Here is a tiny trained network, its code and every weight. The questions are about switching its units off for an input and a class, where a switched-off unit gives its printed mean instead of its output.

import numpy as np


def w(rows, s, z=0):
    codes = np.array(rows[::2]) - 128.0
    scale = np.full(codes.shape[1], s)
    scale[-1] = z or s
    return codes * scale


def f(y):
    return y / 2 * (1 + np.tanh(0.7978845608 * (y + 0.044715 * y**3)))


def log_softmax(a):
    a = a - a.max(-1, keepdims=True)
    return a - np.log(np.exp(a).sum(-1, keepdims=True))


def net(x, mask):
    res = np.array(x, float).reshape(1, 4) / 4 @ E
    y = f(res @ A[0][:, :-1].T + A[0][:, -1])
    res = res + np.where(mask, y, B[0][:, -1]) @ B[0][:, :-1]
    return log_softmax(res[-1] @ U[:, :-1].T + U[:, -1])


A, B = {}, {}
E = w([
[27,190,18,176,209,114],'x0',
[191,243,110,139,99,219],'x1',
[125,39,103,150,202,253],'x2',
[228,116,45,43,187,90],'x3',
],0.0045)
A[0] = w([
[188,122,74,89,158,107,106],'N0',
[54,173,41,152,192,101,103],'N1',
[101,134,161,165,113,140,63],'N2',
[124,69,115,126,161,216,87],'N3',
[133,58,102,140,151,211,89],'N4',
[173,205,115,128,104,194,97],'N5',
[124,84,118,132,165,190,127],'N6',
[200,81,191,122,84,136,99],'N7',
[138,137,132,136,134,125,60],'N8',
[77,19,151,115,145,49,81],'N9',
[64,178,63,152,167,119,98],'N10',
[200,81,201,108,99,131,106],'N11',
[11,141,210,158,81,166,104],'N12',
[199,90,194,121,97,135,103],'N13',
[143,201,138,118,79,15,91],'N14',
[88,53,141,121,151,63,103],'N15',
[119,137,99,127,131,124,64],'N16',
[220,101,51,101,169,67,89],'N17',
[130,201,152,127,85,19,90],'N18',
[122,111,131,131,131,121,255],'N19',
[167,228,134,125,114,208,94],'N20',
[103,54,119,137,126,75,87],'N21',
[196,114,76,89,168,102,89],'N22',
[124,129,132,124,135,129,185],'N23',
[63,135,185,182,97,162,63],'N24',
[173,200,124,131,122,185,86],'N25',
[128,117,159,106,119,139,61],'N26',
[134,51,108,143,156,209,99],'N27',
],0.012,0.0055)
B[0] = w([
[165,92,134,142,130,156,177],'N0',
[86,102,99,60,62,126,231],'N1',
[150,94,173,118,112,121,132],'N2',
[95,138,194,109,152,121,192],'N3',
[96,142,191,112,151,126,194],'N4',
[114,102,117,173,127,72,199],'N5',
[107,157,147,130,153,144,185],'N6',
[102,110,97,71,92,128,219],'N7',
[130,108,174,117,106,95,102],'N8',
[116,87,124,183,128,41,229],'N9',
[104,102,117,70,71,109,199],'N10',
[97,112,96,80,81,133,226],'N11',
[202,52,133,118,149,177,254],'N12',
[105,120,107,90,72,130,212],'N13',
[80,151,199,116,175,139,242],'N14',
[121,120,118,168,129,71,198],'N15',
[133,106,166,106,97,102,108],'N16',
[185,49,152,124,150,158,210],'N17',
[82,147,199,115,172,147,237],'N18',
[103,162,1,171,200,207,239],'N19',
[108,81,99,178,161,63,218],'N20',
[129,122,141,154,114,75,167],'N21',
[177,87,164,124,113,146,178],'N22',
[122,135,94,135,150,149,168],'N23',
[180,62,184,109,120,123,189],'N24',
[122,106,135,154,120,65,179],'N25',
[136,108,168,98,96,94,114],'N26',
[95,154,183,119,158,132,204],'N27',
],0.043,0.0049)
U = w([
[55,125,50,31,32,128,131],'0',
[42,190,213,124,196,148,189],'1',
[110,107,75,240,135,6,215],'2',
[254,66,138,127,131,188,124],'3',
[135,247,7,176,138,204,251],'4',
[146,178,167,147,40,103,8],'5',
[182,187,163,110,86,71,32],'6',
[163,192,155,122,86,93,29],'7',
],0.0068,0.0018)

Each question gives the input, the list of numbers given to net, and the class t.
The units are the neurons (one row each of A and B). Each row of codes is followed by its name. A weight is (code - 128) times the scale printed after its matrix; where a second scale follows, it is the last column's (A, B and U).
mask holds one flag per neuron, in row order. A switched-off neuron (its flag False) gives its mean, the last column of its row in B, instead of its output. The means were averaged over made-up inputs and are rounded, as every weight is.
A unit's drop is (log p(t) with every unit on - log p(t) with that unit switched off) / (log p(t) with every unit on - log p(t) with every unit switched off).
The circuit of an input: a set's keep is (log p(t) with only the set's units on - log p(t) with every unit switched off) / (log p(t) with every unit on - log p(t) with every unit switched off). Starting from the 12 units with the biggest drops (on a tie, the unit counted first), units are removed one at a time, each time the one whose removal leaves the highest keep (on an exact tie, the one counted first), for as long as the keep stays at least 0.8.
circuit, biggest first: the units of the circuit, biggest drop first
unit that matters most: the unit with the biggest drop
k most important neurons: the k neurons with the biggest drops, biggest first
drop when u is switched off: that unit's drop, to one decimal
input [-3,-7,-4,5], class 2: most important neuron => [N9]
input [-6,-7,7,4], class 1: 2 most important neurons => [N27; N4]
input [-7,2,6,3], class 0: 3 most important neurons => [N11; N7; N13]
input [5,6,-1,7], class 3: 2 most important neurons => [N17; N22]
input [6,-6,1,-1], class 0: 4 most important neurons => [N1; N10; N20; N5]
input [3,6,8,8], class 1: 2 most important neurons => [N27; N4]
input [-2,-6,6,7], class 3: 2 most important neurons => [N17; N22]
input [-7,4,7,3], class 0: 2 most important neurons => [N11; N7]
input [-5,-4,6,4], class 1: 4 most important neurons => [N27; N4; N1; N3]
input [2,-6,5,-7], class 3: 2 most important neurons => [N12; N24]
input [3,-6,1,-5], class 2: 2 most important neurons => [N9; N15]
input [-7,-1,7,0], class 0: 3 most important neurons => [N11; N7; N13]
input [5,4,-2,6], class 3: 4 most important neurons => [N17; N0; N22; N11]
input [0,6,-1,-5], class 2: circuit, biggest first => [N20]
input [-6,-8,-6,-1], class 2: 4 most important neurons => [N9; N15; N1; N21]
input [-5,0,6,4], class 1: 4 most important neurons => [N27; N4; N1; N3]
input [2,0,-2,4], class 3: drop when N22 is switched off => 0.1
input [2,4,2,4], class 2: drop when N20 is switched off => 0.4
input [0,7,5,-6], class 2: drop when N20 is switched off => 1.1
input [-8,7,3,-4], class 0: unit that matters most => N7
input [8,-3,6,4], class 0: drop when N10 is switched off => 0.1
